Here is a tiny trained network, its code and every weight. The questions are about switching its units off for an input and a target symbol, where a switched-off unit gives its printed mean instead of its output.

import numpy as np


def w(rows, s, z=0):
    codes = np.array(rows[::2]) - 128.0
    scale = np.full(codes.shape[1], s)
    scale[-1] = z or s
    return codes * scale


def f(y):
    return y / 2 * (1 + np.tanh(0.7978845608 * (y + 0.044715 * y**3)))


def softmax(a):
    e = np.exp(a - a.max(-1, keepdims=True))
    return e / e.sum(-1, keepdims=True)


def log_softmax(a):
    a = a - a.max(-1, keepdims=True)
    return a - np.log(np.exp(a).sum(-1, keepdims=True))


def net(x, mask):
    ids = ['βγδεζηθλμξπτφψω'.index(c) for c in x.split()]
    T = len(ids)
    res = E[ids] + P[:T]
    r = res
    for j in range(2):
        rows = slice(3 * j, 3 * j + 3)
        q, k, v = (r @ M[0][rows].T for M in (Q, K, V))
        z = softmax(np.where(np.tri(T) > 0, q @ k.T / 3**0.5, -1e9)) @ v
        o = O[0][rows]
        res = res + np.where(mask[j], z, o[:, -1]) @ o[:, :-1]
    y = f(res @ A[0][:, :-1].T + A[0][:, -1])
    res = res + np.where(mask[2:14], y, B[0][:, -1]) @ B[0][:, :-1]
    return log_softmax(res[-1] @ U[:, :-1].T + U[:, -1])


Q, K, V, O, A, B = {}, {}, {}, {}, {}, {}
E = w([
[157,183,149,219],'β',
[122,223,93,178],'γ',
[152,127,112,126],'δ',
[197,221,155,193],'ε',
[147,160,174,140],'ζ',
[146,181,126,58],'η',
[162,217,163,123],'θ',
[58,137,54,211],'λ',
[161,113,158,62],'μ',
[208,33,121,93],'ξ',
[113,71,73,166],'π',
[136,43,44,141],'τ',
[35,218,52,92],'φ',
[57,64,14,155],'ψ',
[2,124,68,104],'ω',
],0.014)
P = w([
[139,113,165,150],'0',
[170,127,58,179],'1',
[121,110,155,137],'2',
[181,150,26,127],'3',
[102,98,143,127],'4',
[202,175,6,78],'5',
],0.019)
Q[0] = w([
[246,153,80,154],'H0',
[99,187,234,82],'H0',
[66,61,135,96],'H0',
[174,152,216,155],'H1',
[69,127,199,131],'H1',
[107,95,84,147],'H1',
],0.013)
K[0] = w([
[252,178,68,74],'H0',
[151,102,235,169],'H0',
[36,123,137,115],'H0',
[205,150,150,125],'H1',
[178,176,218,253],'H1',
[69,93,129,85],'H1',
],0.011)
V[0] = w([
[171,33,162,102],'H0',
[154,215,210,153],'H0',
[205,105,158,146],'H0',
[24,251,98,153],'H1',
[216,90,144,148],'H1',
[39,2,33,82],'H1',
],0.0083)
O[0] = w([
[46,218,155,98,1],'H0',
[60,39,63,92,53],'H0',
[40,171,67,134,100],'H0',
[15,252,141,136,233],'H1',
[190,69,139,171,90],'H1',
[42,3,29,107,236],'H1',
],0.0071,0.0052)
A[0] = w([
[96,120,233,57,123],'N0',
[116,194,134,128,165],'N1',
[123,58,223,108,118],'N2',
[77,78,236,169,130],'N3',
[133,125,194,82,254],'N4',
[67,149,114,129,190],'N5',
[32,87,104,112,142],'N6',
[252,152,88,168,78],'N7',
[170,116,104,96,31],'N8',
[111,106,98,196,244],'N9',
[182,63,95,126,42],'N10',
[93,127,44,111,147],'N11',
],0.015,0.0097)
B[0] = w([
[53,113,41,50,141],'N0',
[162,123,135,162,179],'N1',
[140,125,63,151,140],'N2',
[47,109,82,253,146],'N3',
[112,66,170,73,158],'N4',
[116,152,168,135,192],'N5',
[117,178,104,101,193],'N6',
[52,123,147,116,209],'N7',
[137,147,117,187,139],'N8',
[162,137,104,108,238],'N9',
[146,120,177,127,175],'N10',
[148,102,158,137,251],'N11',
],0.017,0.018)
U = w([
[76,108,138,254,30],'β',
[202,162,192,188,240],'γ',
[114,70,139,127,254],'δ',
[96,95,239,149,95],'ε',
[43,91,88,180,86],'ζ',
[93,119,153,25,109],'η',
[69,107,183,86,221],'θ',
[81,189,51,225,40],'λ',
[66,83,64,87,28],'μ',
[161,27,167,170,66],'ξ',
[117,105,34,196,192],'π',
[238,84,105,56,131],'τ',
[78,211,205,83,85],'φ',
[155,193,29,38,130],'ψ',
[41,171,86,116,85],'ω',
],0.011,0.0083)

Each question gives the input, a string of symbols that net reads in full, and the target symbol t.
The units are the heads (3 rows each of Q, K, V and O) and the neurons (one row each of A and B). Each row of codes is followed by its name. A weight is (code - 128) times the scale printed after its matrix; where a second scale follows, it is the last column's (O, A, B and U).
mask holds one flag per unit, heads first, then neurons. A switched-off unit (its flag False) gives its mean, the last column of its rows in O or B, instead of its output. The means were averaged over made-up inputs and are rounded, as every weight is.
A unit's drop is (log p(t) with every unit on - log p(t) with that unit switched off) / (log p(t) with every unit on - log p(t) with every unit switched off).
The circuit of an input: a set's keep is (log p(t) with only the set's units on - log p(t) with every unit switched off) / (log p(t) with every unit on - log p(t) with every unit switched off). Starting from the 12 units with the biggest drops (on a tie, the unit counted first), units are removed one at a time, each time the one whose removal leaves the highest keep (on an exact tie, the one counted first), for as long as the keep stays at least 0.8.
circuit, biggest first: the units of the circuit, biggest drop first
unit that matters most: the unit with the biggest drop
top k neurons: the k neurons with the biggest drops, biggest first
heads that matter: for each layer, one digit per head in row order, 1 if its drop is at least 0.15 and else 0, layers parted by /
input ξ ψ γ ζ λ φ, target γ: heads that matter => 01
input η β μ ζ, target θ: circuit, biggest first => (N7 H1)
input μ μ ψ φ, target τ: top 2 neurons => (N11 N3)
input η μ τ β, target ξ: unit that matters most => H1
input μ τ ε ζ, target ξ: circuit, biggest first => (H1 N6)
input γ η ε, target ε: top 3 neurons => (N4 N7 N6)
input φ μ δ τ, target ξ: circuit, biggest first => (H1 N10)
input δ μ γ, target γ: top 2 neurons => (N7 N0)
input φ μ β λ λ μ, target θ: circuit, biggest first => (N7 N9)
input μ φ ε, target ε: circuit, biggest first => (H1 N6 N7)
input γ ψ φ θ, target τ: circuit, biggest first => (N11 H1 N7 H0)
input γ φ γ ζ, target γ: top 2 neurons => (N7 N1)
input η ω γ λ, target ψ: circuit, biggest first => (H1 N6)
input φ φ π, target π: unit that matters most => H0
input λ ω ξ β, target ψ: circuit, biggest first => (H1 N6 N9 H0)
input ζ ω η, target η: circuit, biggest first => (N4 N0 H1)
input ψ λ η ξ μ γ, target ε: circuit, biggest first => (N7 N10 H1 H0)
input τ φ ψ ψ ε λ, target τ: circuit, biggest first => (H1 N11 N9)
input δ ψ γ π, target τ: circuit, biggest first => (H1 N9 N11)
input β ψ ξ, target ξ: top 4 neurons => (N2 N10 N4 N6)
input μ ξ π, target π: top 2 neurons => (N3 N11)
input λ γ ψ θ, target τ: unit that matters most => H1
input θ φ λ, target λ: top 4 neurons => (N3 N11 N4 N10)
input η ψ γ γ, target τ: top 4 neurons => (N9 N11 N10 N3)
